Below are the code and all the weights of a small trained network. Each question names an input and a class and asks about switching units off, where a switched-off unit gives its printed mean instead of its output.

import numpy as np


def w(rows, s, z=0):
    codes = np.array(rows[::2]) - 128.0
    scale = np.full(codes.shape[1], s)
    scale[-1] = z or s
    return codes * scale


def f(y):
    return y / 2 * (1 + np.tanh(0.7978845608 * (y + 0.044715 * y**3)))


def log_softmax(a):
    a = a - a.max(-1, keepdims=True)
    return a - np.log(np.exp(a).sum(-1, keepdims=True))


def net(x, mask):
    res = np.array(x, float).reshape(1, 8) / 4 @ E
    y = f(res @ A[0][:, :-1].T + A[0][:, -1])
    res = res + np.where(mask, y, B[0][:, -1]) @ B[0][:, :-1]
    return log_softmax(res[-1] @ U[:, :-1].T + U[:, -1])


A, B = {}, {}
E = w([
[95,163,185,42,185,93,122,116,46],'x0',
[220,172,80,109,94,63,185,171,124],'x1',
[128,130,131,126,132,126,123,141,134],'x2',
[125,131,128,118,122,125,123,123,136],'x3',
[114,138,107,119,131,121,131,113,136],'x4',
[77,146,166,107,97,129,250,179,154],'x5',
[139,107,133,139,122,135,142,113,106],'x6',
[122,138,114,122,130,131,130,115,132],'x7',
],0.018)
A[0] = w([
[132,119,107,163,99,130,87,109,145,108],'neuron 1',
[2,65,161,142,147,213,81,111,137,253],'neuron 2',
[120,175,187,23,200,97,124,119,21,151],'neuron 3',
[178,83,84,169,73,108,49,129,164,203],'neuron 4',
[87,94,92,179,59,172,132,154,192,238],'neuron 5',
[190,110,89,145,168,88,10,88,102,249],'neuron 6',
],0.011)
B[0] = w([
[113,178,156,131,172,139,81,108,122,154],'neuron 1',
[31,116,227,128,204,196,66,97,146,254],'neuron 2',
[83,95,142,21,46,100,110,182,38,225],'neuron 3',
[133,172,73,173,186,115,132,135,114,202],'neuron 4',
[137,70,120,225,82,166,159,115,174,218],'neuron 5',
[204,181,97,146,215,178,10,152,29,225],'neuron 6',
],0.013,0.03)
U = w([
[124,145,154,217,194,159,42,74,143,110],'0',
[112,109,165,71,190,178,46,132,73,30],'1',
[103,65,171,162,108,213,118,83,232,145],'2',
[23,102,230,93,120,114,141,121,128,89],'3',
[246,165,47,175,166,114,106,121,149,162],'4',
[198,147,73,91,100,94,63,149,47,27],'5',
[218,120,60,140,42,115,206,155,215,254],'6',
[127,130,154,65,72,53,200,150,126,201],'7',
],0.011,0.0035)

Each question gives the input, the list of numbers given to net, and the class t.
The units are the neurons (one row each of A and B). Each row of codes is followed by its name. A weight is (code - 128) times the scale printed after its matrix; where a second scale follows, it is the last column's (A, B and U).
mask holds one flag per neuron, in row order. A switched-off neuron (its flag False) gives its mean, the last column of its row in B, instead of its output. The means were averaged over made-up inputs and are rounded, as every weight is.
A unit's drop is (log p(t) with every unit on - log p(t) with that unit switched off) / (log p(t) with every unit on - log p(t) with every unit switched off).
The circuit of an input: a set's keep is (log p(t) with only the set's units on - log p(t) with every unit switched off) / (log p(t) with every unit on - log p(t) with every unit switched off). Starting from all 6 units, units are removed one at a time, each time the one whose removal leaves the highest keep (on an exact tie, the one counted first), for as long as the keep stays at least 0.8.
circuit, biggest first: the units of the circuit, biggest drop first
most important unit: the unit with the biggest drop
k most important neurons: the k neurons with the biggest drops, biggest first
drop when u is switched off: that unit's drop, to one decimal
input [4,-8,-2,-1,-2,8,-8,-1], class 3: circuit, biggest first => [neuron 6]
input [0,0,-3,-4,5,6,2,-7], class 2: circuit, biggest first => [neuron 3; neuron 6]
input [-7,6,5,4,5,0,-1,3], class 4: 2 most important neurons => [neuron 2; neuron 4]
input [7,4,4,3,8,1,2,5], class 7: circuit, biggest first => [neuron 6; neuron 2]
input [2,7,5,-2,-7,1,-2,1], class 7: 2 most important neurons => [neuron 6; neuron 2]
input [-2,8,7,-5,-7,-6,5,-5], class 4: circuit, biggest first => [neuron 3; neuron 2]
input [1,3,8,-3,0,5,6,7], class 7: 3 most important neurons => [neuron 2; neuron 6; neuron 5]
input [1,6,-1,4,8,8,0,1], class 7: 3 most important neurons => [neuron 2; neuron 6; neuron 5]
input [-7,-8,4,7,6,3,-7,2], class 2: 2 most important neurons => [neuron 6; neuron 5]
input [-5,-3,4,-7,6,2,-7,1], class 2: drop when neuron 6 is switched off => 0.6
input [6,6,7,3,-5,6,-4,-2], class 7: drop when neuron 2 is switched off => 0.4
input [1,1,-1,7,5,5,0,-5], class 7: drop when neuron 6 is switched off => 0.3
input [4,1,-5,-2,8,-7,8,1], class 5: drop when neuron 2 is switched off => 0.8
input [-7,3,-2,1,-2,-7,-5,-3], class 4: most important unit => neuron 2
